Here is a tiny trained network, its code and every weight. The questions are about switching its units off for an input and a target symbol, where a switched-off unit gives its printed mean instead of its output.

import numpy as np


def w(rows, s, z=0):
    codes = np.array(rows[::2]) - 128.0
    scale = np.full(codes.shape[1], s)
    scale[-1] = z or s
    return codes * scale


def norm(h):
    return h / np.sqrt((h * h).mean(-1, keepdims=True) + 1e-5)


def f(y):
    return y / 2 * (1 + np.tanh(0.7978845608 * (y + 0.044715 * y**3)))


def softmax(a):
    e = np.exp(a - a.max(-1, keepdims=True))
    return e / e.sum(-1, keepdims=True)


def log_softmax(a):
    a = a - a.max(-1, keepdims=True)
    return a - np.log(np.exp(a).sum(-1, keepdims=True))


def net(x, mask):
    ids = ['ΓΠΣΩαβδεζημξ'.index(c) for c in x.split()]
    T = len(ids)
    res = E[ids] + P[:T]
    r = norm(res)
    for j in range(3):
        rows = slice(3 * j, 3 * j + 3)
        q, k, v = (r @ M[0][rows].T for M in (Q, K, V))
        z = softmax(np.where(np.tri(T) > 0, q @ k.T / 3**0.5, -1e9)) @ v
        o = O[0][rows]
        res = res + np.where(mask[j], z, o[:, -1]) @ o[:, :-1]
    y = f(norm(res) @ A[0][:, :-1].T + A[0][:, -1])
    res = res + np.where(mask[3:11], y, B[0][:, -1]) @ B[0][:, :-1]
    return log_softmax(norm(res)[-1] @ U[:, :-1].T + U[:, -1])


Q, K, V, O, A, B = {}, {}, {}, {}, {}, {}
E = w([
[61,95,55,181],'Γ',
[114,242,126,87],'Π',
[126,156,8,111],'Σ',
[105,253,198,129],'Ω',
[118,126,138,158],'α',
[118,127,137,157],'β',
[107,134,152,115],'δ',
[191,138,178,154],'ε',
[143,120,75,139],'ζ',
[160,178,109,154],'η',
[140,184,129,98],'μ',
[88,166,117,143],'ξ',
],0.0064)
P = w([
[131,214,131,222],'0',
[130,164,142,168],'1',
[133,134,150,155],'2',
[132,100,162,138],'3',
[133,88,164,128],'4',
[133,68,175,117],'5',
[133,62,172,100],'6',
[133,34,173,97],'7',
[135,22,182,80],'8',
[135,11,181,73],'9',
[122,2,184,66],'10',
],0.00077)
Q[0] = w([
[136,86,254,182],'H0',
[153,180,185,87],'H0',
[105,212,142,88],'H0',
[41,136,252,101],'H1',
[67,98,76,108],'H1',
[14,90,157,133],'H1',
[87,94,41,29],'H2',
[173,134,144,208],'H2',
[126,93,141,75],'H2',
],0.006)
K[0] = w([
[154,69,223,82],'H0',
[133,175,166,54],'H0',
[78,248,140,106],'H0',
[14,131,86,32],'H1',
[121,66,147,240],'H1',
[36,18,96,91],'H1',
[2,31,115,79],'H2',
[218,142,140,168],'H2',
[81,121,177,83],'H2',
],0.0051)
V[0] = w([
[130,74,80,202],'H0',
[112,170,133,132],'H0',
[154,146,64,122],'H0',
[185,67,177,110],'H1',
[184,221,121,145],'H1',
[49,102,137,102],'H1',
[142,54,63,130],'H2',
[221,229,61,145],'H2',
[51,104,121,2],'H2',
],0.0037)
O[0] = w([
[6,157,69,92,142],'H0',
[148,160,139,54,168],'H0',
[115,141,140,135,161],'H0',
[171,157,123,195,38],'H1',
[190,26,67,176,217],'H1',
[140,178,125,83,96],'H1',
[220,117,134,151,91],'H2',
[79,119,138,30,252],'H2',
[110,222,96,203,37],'H2',
],0.0023,0.0029)
A[0] = w([
[104,92,38,164,109],'N0',
[149,163,79,96,31],'N1',
[147,146,240,98,217],'N2',
[216,146,122,133,75],'N3',
[178,166,102,120,47],'N4',
[234,92,113,117,171],'N5',
[122,254,111,103,98],'N6',
[207,201,112,68,1],'N7',
],0.0059,0.0012)
B[0] = w([
[179,183,218,148,253],'N0',
[127,137,59,184,174],'N1',
[197,112,14,252,231],'N2',
[43,59,161,93,137],'N3',
[71,30,78,157,135],'N4',
[10,78,199,136,204],'N5',
[166,44,191,89,243],'N6',
[169,101,128,83,202],'N7',
],0.0031,0.0018)
U = w([
[3,177,72,215,109],'Γ',
[216,174,157,1,125],'Π',
[134,139,129,109,4],'Σ',
[232,240,204,120,180],'Ω',
[115,169,159,158,102],'α',
[109,184,169,169,127],'β',
[240,154,75,229,142],'δ',
[189,27,171,195,178],'ε',
[122,159,11,82,145],'ζ',
[37,22,154,71,167],'η',
[225,46,124,35,108],'μ',
[26,230,179,23,138],'ξ',
],0.008,0.0032)

Each question gives the input, a string of symbols that net reads in full, and the target symbol t.
The units are the heads (3 rows each of Q, K, V and O) and the neurons (one row each of A and B). Each row of codes is followed by its name. A weight is (code - 128) times the scale printed after its matrix; where a second scale follows, it is the last column's (O, A, B and U).
mask holds one flag per unit, heads first, then neurons. A switched-off unit (its flag False) gives its mean, the last column of its rows in O or B, instead of its output. The means were averaged over made-up inputs and are rounded, as every weight is.
A unit's drop is (log p(t) with every unit on - log p(t) with that unit switched off) / (log p(t) with every unit on - log p(t) with every unit switched off).
The circuit of an input: a set's keep is (log p(t) with only the set's units on - log p(t) with every unit switched off) / (log p(t) with every unit on - log p(t) with every unit switched off). Starting from all 11 units, units are removed one at a time, each time the one whose removal leaves the highest keep (on an exact tie, the one counted first), for as long as the keep stays at least 0.8.
circuit, biggest first: the units of the circuit, biggest drop first
unit that matters most: the unit with the biggest drop
k most important neurons: the k neurons with the biggest drops, biggest first
heads that matter: for each layer, one digit per head in row order, 1 if its drop is at least 0.15 and else 0, layers parted by /
drop of u: that unit's drop, to one decimal
input δ Ω Ω μ Σ Ω α, target δ: 3 most important neurons	(N5, N6, N3)
input Γ δ Π β ζ β Γ Π Π β β, target Γ: unit that matters most	N6
input δ Γ η β ξ ξ δ Γ Π δ, target δ: heads that matter	001
input Γ Σ ζ Σ α, target Γ: 2 most important neurons	(N6, N0)
input β Γ ξ α ξ β, target Γ: circuit, biggest first	(N6, H1, H0, N5)
input η η Π δ δ β, target δ: circuit, biggest first	(N2, H1, N5)
input Σ Ω μ Σ Γ ζ, target Γ: heads that matter	101
input δ Σ δ Ω ζ β β η μ, target μ: heads that matter	000
input η Ω Σ Ω β ζ, target η: heads that matter	000
input η ζ ζ Σ ζ, target η: heads that matter	011
input Γ ξ η Γ μ, target μ: heads that matter	000
input Σ Σ ξ δ Σ β Σ α, target δ: heads that matter	011
input μ ζ Ω Γ α Σ Σ ζ, target Γ: heads that matter	111
input Π ξ Σ ε ξ Σ δ μ ξ β, target δ: unit that matters most	N5
input η β ζ μ ζ Σ Σ Γ β α, target Γ: 4 most important neurons	(N6, N7, N0, N3)
input Σ Σ η ξ δ, target δ: drop of N4	0.0
input Π β Σ Ω Γ δ ξ ζ, target δ: drop of N5	-0.2
input δ η α δ ζ, target δ: drop of H2	1.5
